a =
[[127 124 126 123 118]
 [129 129 135 131 132]
 [125 127 120 134 120]
 [128 128 127 127 112]
 [129 126 132 135 132]
 [126 130 127 137 138]
 [126 131 135 127 149]
 [127 132 125 123 115]
 [127 128 122 126 106]
 [128 126 122 128 132]]
Rows and columns are numbered from 0.
Report the entry in the bottom-right corner.
132
Report the entry in row 0 and column 0.
127
Report the entry at row 2, column 0.
125
The bottom-left entry -> 128
Report the entry at row 2, column 2.
120
Report the entry in row 1 and column 2.
135
The top-right entry is 118
Report the entry in row 1 and column 0.
129
Report the entry directly below the largest entry.
115
The entry in row 2 and column 1 -> 127
The entry at row 0, column 1: 124
The minimum is 106
Report the entry directly below 112.
132
The entry at row 0, column 2: 126
Report the entry just left of 137.
127
Report the entry directly below 118.
132

Questions about the row below.
1) What is the 2nd smallest entry?
2) What is the second entry from the end?
3) What is the 4th entry from the end?
120,132,134,140,118,130,134,106,128,125
1) 118
2) 128
3) 134
